Here is a tiny trained network, its code and every weight. The questions are about switching its units off for an input and a target symbol, where a switched-off unit gives its printed mean instead of its output.

import numpy as np


def w(rows, s, z=0):
    codes = np.array(rows[::2]) - 128.0
    scale = np.full(codes.shape[1], s)
    scale[-1] = z or s
    return codes * scale


def f(y):
    return y / 2 * (1 + np.tanh(0.7978845608 * (y + 0.044715 * y**3)))


def softmax(a):
    e = np.exp(a - a.max(-1, keepdims=True))
    return e / e.sum(-1, keepdims=True)


def log_softmax(a):
    a = a - a.max(-1, keepdims=True)
    return a - np.log(np.exp(a).sum(-1, keepdims=True))


def net(x, mask):
    ids = ['βγεζθλμτ'.index(c) for c in x.split()]
    T = len(ids)
    res = E[ids] + P[:T]
    q, k, v = (res @ M[0].T for M in (Q, K, V))
    z = softmax(np.where(np.tri(T) > 0, q @ k.T / 4**0.5, -1e9)) @ v
    res = res + np.where(mask[0], z, O[0][:, -1]) @ O[0][:, :-1]
    y = f(res @ A[0][:, :-1].T + A[0][:, -1])
    res = res + np.where(mask[1:13], y, B[0][:, -1]) @ B[0][:, :-1]
    return log_softmax(res[-1] @ U[:, :-1].T + U[:, -1])


Q, K, V, O, A, B = {}, {}, {}, {}, {}, {}
E = w([
[98,247,151,168,119,156],'β',
[171,196,133,181,133,158],'γ',
[98,123,205,149,179,71],'ε',
[64,153,177,84,189,108],'ζ',
[83,177,128,89,251,117],'θ',
[222,133,189,17,142,157],'λ',
[195,232,81,108,197,135],'μ',
[73,135,174,191,178,255],'τ',
],0.02)
P = w([
[106,34,34,99,36,153],'0',
[141,88,83,91,139,66],'1',
[142,109,88,97,163,89],'2',
[147,117,118,96,163,111],'3',
[147,145,135,93,161,130],'4',
[151,149,157,105,163,144],'5',
[161,176,176,104,153,161],'6',
[169,180,191,96,158,171],'7',
[186,211,216,99,145,180],'8',
[189,215,217,113,137,198],'9',
[160,244,254,143,142,195],'10',
],0.0069)
Q[0] = w([
[104,125,165,100,144,116],'h1',
[134,222,156,127,249,123],'h1',
[129,163,214,131,187,185],'h1',
[159,119,172,103,66,100],'h1',
],0.013)
K[0] = w([
[151,212,118,132,155,183],'h1',
[189,142,177,30,182,254],'h1',
[151,182,251,137,181,126],'h1',
[100,140,115,206,166,84],'h1',
],0.0083)
V[0] = w([
[165,162,130,206,103,138],'h1',
[153,112,198,153,57,96],'h1',
[194,161,2,77,124,73],'h1',
[133,159,93,129,57,48],'h1',
],0.012)
O[0] = w([
[195,156,164,108,16,28,65],'h1',
[201,1,165,82,77,233,83],'h1',
[184,141,220,154,120,119,165],'h1',
[66,208,159,82,83,150,2],'h1',
],0.0091,0.0098)
A[0] = w([
[53,130,122,125,201,104,25],'n1',
[52,31,189,113,46,230,2],'n2',
[248,119,118,214,90,188,148],'n3',
[64,83,155,51,108,38,131],'n4',
[66,126,142,174,176,183,189],'n5',
[186,121,117,131,165,110,158],'n6',
[165,130,211,192,156,130,73],'n7',
[107,157,130,132,44,71,172],'n8',
[75,25,125,114,91,165,75],'n9',
[117,212,102,53,108,41,23],'n10',
[166,124,71,126,132,103,169],'n11',
[111,203,98,75,89,255,159],'n12',
],0.0096,0.0059)
B[0] = w([
[157,162,144,211,73,147,192],'n1',
[188,88,112,54,203,20,136],'n2',
[151,203,114,195,139,139,213],'n3',
[145,200,153,26,171,201,133],'n4',
[164,158,70,41,90,47,255],'n5',
[57,62,142,65,141,97,208],'n6',
[23,79,33,135,187,167,223],'n7',
[224,70,212,159,110,141,147],'n8',
[193,186,253,137,208,101,132],'n9',
[90,49,182,213,117,187,171],'n10',
[71,29,176,79,156,131,157],'n11',
[81,71,93,59,65,86,165],'n12',
],0.0065,0.013)
U = w([
[65,205,105,49,68,160,200],'β',
[127,149,156,198,181,232,33],'γ',
[99,42,77,159,103,98,155],'ε',
[96,100,138,123,41,136,189],'ζ',
[79,87,135,135,110,255,100],'θ',
[187,127,166,66,108,100,242],'λ',
[150,191,111,135,110,49,2],'μ',
[209,126,123,160,75,98,121],'τ',
],0.0068,0.0052)

Each question gives the input, a string of symbols that net reads in full, and the target symbol t.
The units are the heads (4 rows each of Q, K, V and O) and the neurons (one row each of A and B). Each row of codes is followed by its name. A weight is (code - 128) times the scale printed after its matrix; where a second scale follows, it is the last column's (O, A, B and U).
mask holds one flag per unit, heads first, then neurons. A switched-off unit (its flag False) gives its mean, the last column of its rows in O or B, instead of its output. The means were averaged over made-up inputs and are rounded, as every weight is.
A unit's drop is (log p(t) with every unit on - log p(t) with that unit switched off) / (log p(t) with every unit on - log p(t) with every unit switched off).
The circuit of an input: a set's keep is (log p(t) with only the set's units on - log p(t) with every unit switched off) / (log p(t) with every unit on - log p(t) with every unit switched off). Starting from the 12 units with the biggest drops (on a tie, the unit counted first), units are removed one at a time, each time the one whose removal leaves the highest keep (on an exact tie, the one counted first), for as long as the keep stays at least 0.8.
units of the circuit, in order: the units of the circuit, biggest drop first
most important unit: the unit with the biggest drop
k most important neurons: the k neurons with the biggest drops, biggest first
drop of u: that unit's drop, to one decimal
input β β γ γ, target τ: units of the circuit, in order => (h1 n8)
input μ β θ, target γ: 3 most important neurons => (n10 n1 n12)
input β τ θ ε ε β τ ζ θ β, target μ: units of the circuit, in order => (h1 n7)
input γ λ θ γ λ λ λ, target θ: units of the circuit, in order => (h1 n5)
input β β β β γ β ε, target λ: units of the circuit, in order => (h1 n4 n8)
input β μ β γ γ ε μ ε θ θ γ, target μ: units of the circuit, in order => (h1)
input ζ ζ β, target β: units of the circuit, in order => (h1 n5)
input τ μ ε β τ θ β, target ε: 3 most important neurons => (n11 n3 n10)
input θ μ θ ε, target γ: 4 most important neurons => (n7 n10 n1 n12)
input μ τ ζ τ τ β μ, target ε: units of the circuit, in order => (h1 n11 n10)
input ζ θ β θ, target μ: units of the circuit, in order => (h1 n5)
input β θ ε β β μ ε ζ, target γ: 3 most important neurons => (n10 n5 n12)
input γ μ β, target γ: 2 most important neurons => (n10 n5)
input θ ε μ τ θ β θ, target μ: most important unit => n7
input β β γ, target τ: 2 most important neurons => (n8 n7)
input β θ β, target μ: 2 most important neurons => (n5 n7)
input γ λ γ, target γ: drop of n11 => 0.0
input β ζ τ, target ε: drop of n7 => -0.1
input θ β μ, target γ: drop of n5 => 0.4
input ζ λ γ, target γ: most important unit => n3
